The symbols move the points like this.
Bap: θ>none, λ>Vep, ω>Vup, η>Vig, κ>Bel, π>Ser
Veb: θ>none, λ>Lep, ω>Bot, η>Vam, κ>Fen, π>Ral
Mez: θ>Rav, λ>Zem, ω>Pav, η>Rem, κ>Nug, π>none
Nit: θ>Ror, λ>Mot, ω>Fus, η>Nik, κ>Tek, π>none
Bot: θ>none, λ>Bel, ω>Vig, η>Kib, κ>Veb, π>Rog
Fip: θ>Fab, λ>Tez, ω>Nug, η>Pif, κ>Nud, π>none
Vig: θ>none, λ>Bap, ω>Bir, η>Por, κ>Bot, π>Gud
Tid: θ>Zif, λ>none, ω>Mos, η>Pav, κ>Zem, π>none
Ror: θ>Fen, λ>Zik, ω>Ral, η>Nog, κ>Bug, π>Nit
Bar: θ>Kib, λ>Rog, ω>Piv, η>none, κ>Zes, π>Boz
Fus: θ>Ral, λ>Pif, ω>Ter, η>Dut, κ>Nit, π>none
Nog: θ>Kul, λ>Ror, ω>Zes, η>none, κ>Lat, π>Nik
Mot: θ>Zik, λ>Nud, ω>Pif, η>Nit, κ>Lub, π>none
Der: θ>none, λ>none, ω>Kiv, η>Zed, κ>Ziv, π>Vik
Lat: θ>Lil, λ>Bug, ω>Nog, η>none, κ>Piv, π>Peb
Ral: θ>Veb, λ>Gen, ω>Rog, η>Zes, κ>Ror, π>Fus
Tum: θ>Pog, λ>none, ω>Zem, η>Nug, κ>Tez, π>none
Por: θ>none, λ>Vig, ω>Lil, η>none, κ>Kib, π>Piv
Vup: θ>none, λ>Vok, ω>Fal, η>Bir, κ>Bap, π>Gad
Rav: θ>Vep, λ>Lam, ω>Lif, η>Ser, κ>Tol, π>Mez
Lol: θ>Piv, λ>Maf, ω>Peb, η>none, κ>Boz, π>none
Rog: θ>Bot, λ>Rer, ω>Gud, η>Bar, κ>Ral, π>Ter
Lif: θ>Vok, λ>Zif, ω>Gat, η>Gad, κ>Rav, π>Pav
Daz: θ>none, λ>Kiv, ω>Vep, η>Bel, κ>Zed, π>Tol
Ser: θ>Bap, λ>Rav, ω>Gad, η>Gud, κ>Rer, π>Rem
Gen: θ>Lep, λ>Fab, ω>Rer, η>Ral, κ>Zik, π>Pif
Pif: θ>Gen, λ>Fip, ω>Vab, η>Fus, κ>Mot, π>none
Fab: θ>Zed, λ>Vik, ω>Tol, η>Gen, κ>Gat, π>Fip
Vid: θ>Ziv, λ>none, ω>Vik, η>Gat, κ>Zif, π>Mos
Peb: θ>Lat, λ>Tek, ω>Nik, η>none, κ>Lol, π>none
Vum: θ>none, λ>none, ω>Bef, η>Vep, κ>Kiv, π>Lam
Ziv: θ>none, λ>none, ω>Der, η>Gem, κ>Bef, π>Vid
Gat: θ>Gem, λ>Vid, ω>Fab, η>Zik, κ>Lif, π>Nud
Bug: θ>Bir, λ>Gad, ω>Ror, η>Lat, κ>Gud, π>Tek
Zes: θ>Vam, λ>Ral, ω>Bar, η>none, κ>Nog, π>Dut
Vok: θ>none, λ>Bef, ω>Gem, η>Vup, κ>Vep, π>Lif
Maf: θ>Gud, λ>Rem, ω>Tek, η>Lol, κ>Ter, π>none
Tol: θ>Daz, λ>Pog, ω>Rav, η>Rer, κ>Fab, π>Nug
Kiv: θ>none, λ>none, ω>Vum, η>Daz, κ>Der, π>Pog
Gem: θ>none, λ>Ziv, ω>Zed, η>Fal, κ>Vok, π>Gat
Gud: θ>Vig, λ>Ser, ω>Bug, η>Piv, κ>Rog, π>Maf
Rem: θ>Ser, λ>Mez, ω>Lub, η>Maf, κ>Vab, π>none
Fen: θ>none, λ>Fal, ω>Veb, η>Kul, κ>Bir, π>Ror
Rer: θ>Bel, λ>Tol, ω>Ser, η>Rog, κ>Gen, π>Vab
Bef: θ>none, λ>none, ω>Ziv, η>Vok, κ>Vum, π>Zif
Tek: θ>Bug, λ>Lub, ω>Nit, η>Peb, κ>Maf, π>none
Fal: θ>none, λ>Gem, ω>Lep, η>Fen, κ>Vup, π>Zik
Kul: θ>none, λ>Fen, ω>Vam, η>none, κ>Lil, π>Nog
Nud: θ>Gat, λ>Mos, ω>Fip, η>Mot, κ>Pav, π>none
Lam: θ>Vum, λ>none, ω>Zif, η>Rav, κ>Pog, π>Zem
Mos: θ>Vid, λ>none, ω>Tez, η>Nud, κ>Tid, π>none
Zem: θ>Lam, λ>none, ω>Tid, η>Mez, κ>Tum, π>none
Dut: θ>Zes, λ>Fus, ω>Boz, η>none, κ>Nik, π>none
Tez: θ>Vik, λ>none, ω>Tum, η>Fip, κ>Mos, π>none
Pog: θ>Kiv, λ>none, ω>Lam, η>Tol, κ>Vik, π>Tum
Lep: θ>none, λ>Zed, ω>Bel, η>Veb, κ>Fal, π>Gen
Zif: θ>Bef, λ>none, ω>Vid, η>Lif, κ>Lam, π>Tid
Bel: θ>none, λ>Daz, ω>Bap, η>Bot, κ>Lep, π>Rer
Pav: θ>Lif, λ>Tid, ω>Nud, η>Lub, κ>Mez, π>none
Nug: θ>Tol, λ>Tum, ω>Mez, η>Vab, κ>Fip, π>none
Nik: θ>Nog, λ>Nit, ω>Dut, η>none, κ>Peb, π>none
Zik: θ>Fal, λ>Gat, ω>Gen, η>Ror, κ>Gad, π>Mot
Boz: θ>Bar, λ>Ter, ω>Lol, η>none, κ>Dut, π>none
Lub: θ>Gad, λ>Pav, ω>Mot, η>Tek, κ>Rem, π>none
Vam: θ>none, λ>Veb, ω>Kib, η>none, κ>Kul, π>Zes
Zed: θ>none, λ>Der, ω>Daz, η>Lep, κ>Gem, π>Fab
Vik: θ>Der, λ>none, ω>Pog, η>Fab, κ>Vid, π>Tez
Vab: θ>Rer, λ>Nug, ω>Rem, η>Ter, κ>Pif, π>none
Kib: θ>none, λ>Bot, ω>Por, η>none, κ>Vam, π>Bar
Lil: θ>none, λ>Bir, ω>Kul, η>none, κ>Por, π>Lat
Bir: θ>none, λ>Vup, ω>Fen, η>Lil, κ>Vig, π>Bug
Piv: θ>Por, λ>Gud, ω>Lat, η>none, κ>Bar, π>Lol
Vep: θ>none, λ>Vum, ω>Vok, η>Bap, κ>Daz, π>Rav
Gad: θ>Vup, λ>Lif, ω>Zik, η>Bug, κ>Ser, π>Lub
Ter: θ>Rog, λ>Vab, ω>Maf, η>Boz, κ>Fus, π>none

The rows follow the links: the fewer symbols apart two points are, the more alike their rows tend to be.

Each row is also shifted at random along 5 hidden directions that mean nothing.

Some points, each with a row of numbers:
Lep -9,19,-16,-26,-15,-19,-18,-33,18,-24,56,-8,-47,-14,43,24,-4,-2,25,-23,-17,18,-12,32,-37,-31
Rem 7,18,-4,-45,-11,0,-22,22,9,21,9,12,20,2,72,18,-20,7,15,44,40,-23,21,-26,-5,-18
Lol -28,16,-67,9,-18,15,41,-6,22,-23,-28,48,-32,-38,6,-14,9,-7,-9,2,56,-3,16,22,-7,-14
Rer -32,-24,-13,-21,1,32,-9,23,-23,10,1,-29,-17,25,-12,16,-18,48,-29,-3,3,4,-54,-8,-3,-7
Mot 36,19,35,33,0,17,-5,25,22,5,-8,-23,75,10,-23,-26,-16,-87,-1,-45,-2,6,57,21,26,3
Fen -8,20,19,39,-24,-28,3,-24,27,-26,-8,8,-2,-33,-28,-25,27,-29,1,-33,-15,-1,31,49,-22,8
Bef 34,-16,-10,67,-1,-18,-18,-20,5,-17,-13,18,1,7,-33,-28,49,29,0,22,-33,2,19,-18,36,22
Nug 12,18,-20,-24,5,-16,-31,11,21,-3,27,-14,12,-6,58,22,-26,3,15,36,22,6,-13,-50,-12,-31
Vam -32,38,45,3,-16,-64,-3,-24,21,2,-17,6,1,-74,-36,-17,14,-68,21,-16,13,2,5,15,-62,-21
Fal 10,2,40,12,-5,12,-16,-1,-6,21,14,-4,-13,22,-17,4,6,-4,2,-55,-36,15,23,47,12,24
Piv -46,-5,-38,58,-8,40,45,-9,-14,-29,-33,-4,8,-8,-1,-62,24,-43,-31,13,17,-11,0,11,28,8
Zif 26,-32,2,15,3,-32,0,2,5,-10,-37,5,28,4,-74,-11,35,22,-2,29,-23,-15,4,-18,10,-4
Vok 25,5,-2,-1,-36,-48,-25,-26,28,-6,-3,31,-10,-17,-31,-22,57,-11,33,23,-25,-18,43,22,-18,-32
Vum 21,7,-20,56,-2,-5,-26,-38,-2,-23,29,-18,27,11,60,-57,41,-69,26,62,-27,-5,20,-38,37,-13
Kib -50,22,-24,42,-15,-8,6,-16,8,-13,-17,26,-48,-43,-19,-19,19,12,-14,-15,24,16,-20,7,-16,7
Tid 51,-9,-41,-12,7,-11,8,-2,20,-13,5,38,0,11,-5,17,14,11,22,15,3,-1,25,-15,22,-16
Ziv 39,-14,51,37,16,-54,-34,-4,-2,7,-8,-1,14,2,-33,19,16,58,6,10,-40,9,-1,-39,7,47
Tum 27,1,-18,4,26,1,-26,11,0,6,19,-10,7,13,37,24,-21,18,6,31,6,15,-24,-68,20,3
Tol -12,-18,27,28,17,19,-32,19,-33,8,-2,-68,41,30,13,-20,-12,6,-21,32,-25,1,-40,-51,19,6
Gud -39,-8,-8,-41,-12,23,24,-4,-22,2,-4,-10,5,5,38,-14,1,-13,-5,36,16,-31,-10,16,-15,-24
Nog -22,-5,-28,48,6,1,62,-28,-2,-70,-18,0,5,-32,-8,-28,14,-5,-21,-8,6,-16,1,40,-3,14
Lam 11,-25,-21,14,7,-11,-12,-1,-8,-7,-13,-8,21,15,-15,-12,25,34,-3,59,-14,-14,-19,-45,18,-6
Zed 11,3,-12,79,2,23,-31,-23,2,-32,31,-35,-11,15,18,-27,12,-17,-9,-24,-40,34,-9,2,33,14
Vup 5,12,27,23,-18,1,-18,-18,-4,0,21,-5,18,14,58,-29,27,-19,16,27,-28,-20,45,25,15,18
Boz -32,28,-2,-9,-1,13,13,11,6,18,-5,10,3,-25,12,-4,-21,-56,1,-15,43,8,-2,-9,-11,-6
Pif 20,29,79,5,13,-31,-40,37,14,20,-11,-40,63,-20,-4,28,-47,6,-6,-7,18,6,4,-50,-26,19
Zik 8,-15,15,-33,7,39,31,0,-12,-3,23,-41,36,39,-7,-20,-8,-87,7,-44,-37,-7,18,66,14,-28
Ser -23,-24,-23,-4,-18,33,0,14,-15,2,-21,-17,14,20,-8,-35,18,-7,-17,23,0,-22,-4,10,14,-26
Rav -1,-28,-31,-38,0,0,-2,-5,-13,-13,2,-10,6,12,21,1,12,36,3,62,-2,-28,-19,-20,-7,-29
Kiv 14,-3,26,3,-6,-37,-60,13,4,49,-23,12,-16,-11,-93,1,24,-7,18,-5,-20,31,-20,-46,-12,-16
Gen -6,-6,12,-42,-1,-6,1,8,3,-1,-1,-34,6,-7,-58,15,-16,-20,-8,-39,-12,6,-24,24,-39,-46

In each set, the symbols that take the first to the second take the third to the fourth, perhaps in another order. Give the fourth.
Answers are names.
31,11,-54,13,-2,-19,-16,-14,30,-27,14,1,4,-20,11,0,-4,-46,20,26,10,9,-4,-42,7,-46
: 33,-6,-33,19,13,1,-9,25,28,-17,-4,10,-30,-1,-40,44,-29,74,-22,-42,14,34,-22,-18,7,4
:: 20,-42,3,-1,10,-14,4,7,-22,-12,-13,-3,13,26,-6,17,9,116,-23,48,-15,-33,-15,-18,11,26
: Ser

33,-8,17,32,-2,10,-20,-12,-2,-1,19,-4,-9,24,-20,-8,13,3,2,-39,-48,18,20,25,29,26
: 37,-8,-19,13,8,-2,-3,-32,9,-20,32,9,-17,15,-4,-8,22,-33,28,-15,-43,20,20,19,21,-7
:: -17,21,64,-43,-37,-43,-62,10,1,68,-4,4,7,-7,7,-5,22,-11,33,40,-4,-19,20,-15,-40,-17
: Vep

-23,4,2,-17,-2,15,15,26,-8,36,-37,45,-24,-9,-8,21,-13,47,-17,-7,47,1,-6,-13,-5,27
: 6,11,2,0,-22,30,-26,44,17,44,-34,5,30,11,-22,-19,1,-43,-2,2,30,0,34,-13,16,-18
:: -28,-14,3,-1,11,39,53,-3,-36,0,-18,6,0,16,14,-14,2,12,-21,-5,6,-18,-1,31,18,32
: Gad

3,-26,-8,-16,-6,-14,23,-2,-4,-30,-16,-3,14,3,0,-3,17,66,-18,35,-7,-40,1,17,-9,-3
: -1,-37,1,-3,-9,42,-12,28,-22,36,-26,-19,18,45,-53,-30,18,-22,-15,8,-21,-8,-7,-5,34,-14
:: -12,1,21,-5,-31,16,3,-1,-3,30,-11,28,-21,9,-11,-12,25,-6,5,-22,-8,-10,32,47,-1,18
: Bap

-26,19,3,40,-28,-20,-53,0,12,10,-11,-16,-26,-21,-17,-20,18,15,-8,6,-2,13,-17,-15,-27,-12
: 16,2,-9,-36,-1,0,-26,-19,-3,4,60,-3,-50,19,22,37,-11,4,23,-34,-33,31,-23,18,-11,-22
:: 30,7,-56,55,-27,23,15,8,44,-33,-30,23,25,-6,-22,-38,24,-34,-16,-11,22,-9,66,37,31,-12
: Mez

50,-7,-24,12,-2,-33,-7,11,27,-4,-29,38,19,-16,-63,3,22,7,12,12,4,-2,32,-25,2,-14
: 53,10,-22,22,3,5,10,1,36,-30,11,-2,36,2,-6,-7,-5,-66,11,-25,-5,10,50,22,24,-21
:: 43,-20,-68,55,30,15,8,10,13,-39,3,17,-39,12,-37,26,-10,74,-28,-30,0,40,-25,-26,41,21
: Nug

-9,-4,-15,1,9,22,12,-6,-9,-37,24,-60,16,12,14,-7,-20,-38,-14,-20,-18,2,-24,27,-3,-27
: 28,-34,-8,-16,16,-18,16,-8,-1,-37,11,-15,9,11,-14,32,-4,67,-5,0,-26,-14,-16,13,-4,-1
:: -2,25,12,10,0,9,-1,27,17,3,-10,-4,8,-16,-24,19,-39,-14,-10,-54,29,19,0,4,-7,2
: Mot

29,-10,65,-16,12,-37,-32,-9,-13,18,28,-8,-2,19,36,44,-9,84,15,7,-39,1,-1,-10,-4,48
: -7,16,10,0,-26,-46,-62,-9,21,17,4,-1,-21,-30,-27,1,18,0,21,21,-13,13,-18,-33,-37,-36
:: -49,-5,-19,13,14,27,34,0,-32,-13,-4,-13,-16,-1,30,-6,-16,17,-26,6,17,1,-41,-4,4,24
: Lat

27,-23,-9,-19,10,-28,21,-21,6,-46,11,-15,13,3,-18,18,5,39,0,6,-25,-19,-9,18,-11,-19
: 18,-27,-5,28,28,-10,-4,-2,-12,-26,1,-28,11,13,-42,8,-4,27,-12,2,-30,13,-40,-39,17,9
:: -11,-21,4,-17,4,15,43,5,-12,-14,-18,-6,-1,5,-47,9,-2,17,-25,-50,-9,-5,-7,54,-4,8
: Gen

6,7,41,-2,-33,-19,-26,2,4,34,-18,22,1,6,-20,-9,30,10,11,-1,-17,-13,37,26,-10,7
: 15,25,23,14,23,12,-17,12,11,-19,44,-54,58,-1,91,8,-50,-47,3,-1,5,5,8,-21,3,6
:: -34,7,20,41,-27,26,-27,8,-8,34,-25,9,-24,4,-3,-30,26,21,-21,3,8,-3,7,6,17,32
: Nit

-23,25,23,10,-15,0,-53,-3,-6,19,24,-28,-12,3,46,-8,0,-1,11,12,-7,13,-19,-20,-14,4
: -44,-1,50,33,4,9,-17,20,-31,12,-27,-63,54,-8,2,-35,-10,-24,-29,25,3,-13,-33,-36,-5,13
:: -15,-16,-9,-66,-16,13,44,-1,-12,5,-14,20,-12,2,-19,2,11,-6,3,-4,6,-30,15,61,-24,-30
: Peb

18,20,3,-15,17,23,-11,20,8,1,33,-25,9,17,40,30,-52,-17,-4,-38,11,25,0,-4,8,1
: 11,-6,-27,75,0,9,-27,-17,9,-34,18,-18,-41,5,-29,-9,13,20,-22,-39,-32,37,-14,8,23,17
:: -12,18,-14,-22,-12,41,4,30,5,37,-12,22,9,9,23,-12,-13,-58,4,-7,37,-7,27,8,9,-17
: Bap

-21,33,37,-39,-6,10,-22,41,9,63,-17,-6,19,-18,-11,14,-35,-63,4,-21,42,14,3,-20,-25,-23
: -18,-27,-6,-20,-6,36,39,13,-21,11,-26,14,-5,25,-35,-3,12,29,-26,-15,2,-21,7,49,4,7
:: -9,16,-39,-1,-9,21,55,-5,14,-10,-22,49,-16,-21,-1,-10,3,-27,-3,-22,40,-4,36,44,4,2
: Zes

23,-16,-21,-6,-19,-7,-12,-13,4,1,9,40,-50,22,-19,11,32,63,11,-6,-23,-1,17,31,8,0
: 7,5,-18,31,-38,-9,-7,-22,19,-17,-10,30,-24,-9,-8,-28,48,32,5,5,-10,-11,40,39,6,5
:: -22,11,39,40,1,30,-20,2,-18,18,9,-29,-16,15,-1,-9,-13,-12,-15,-60,-19,30,-17,19,12,42
: Vam

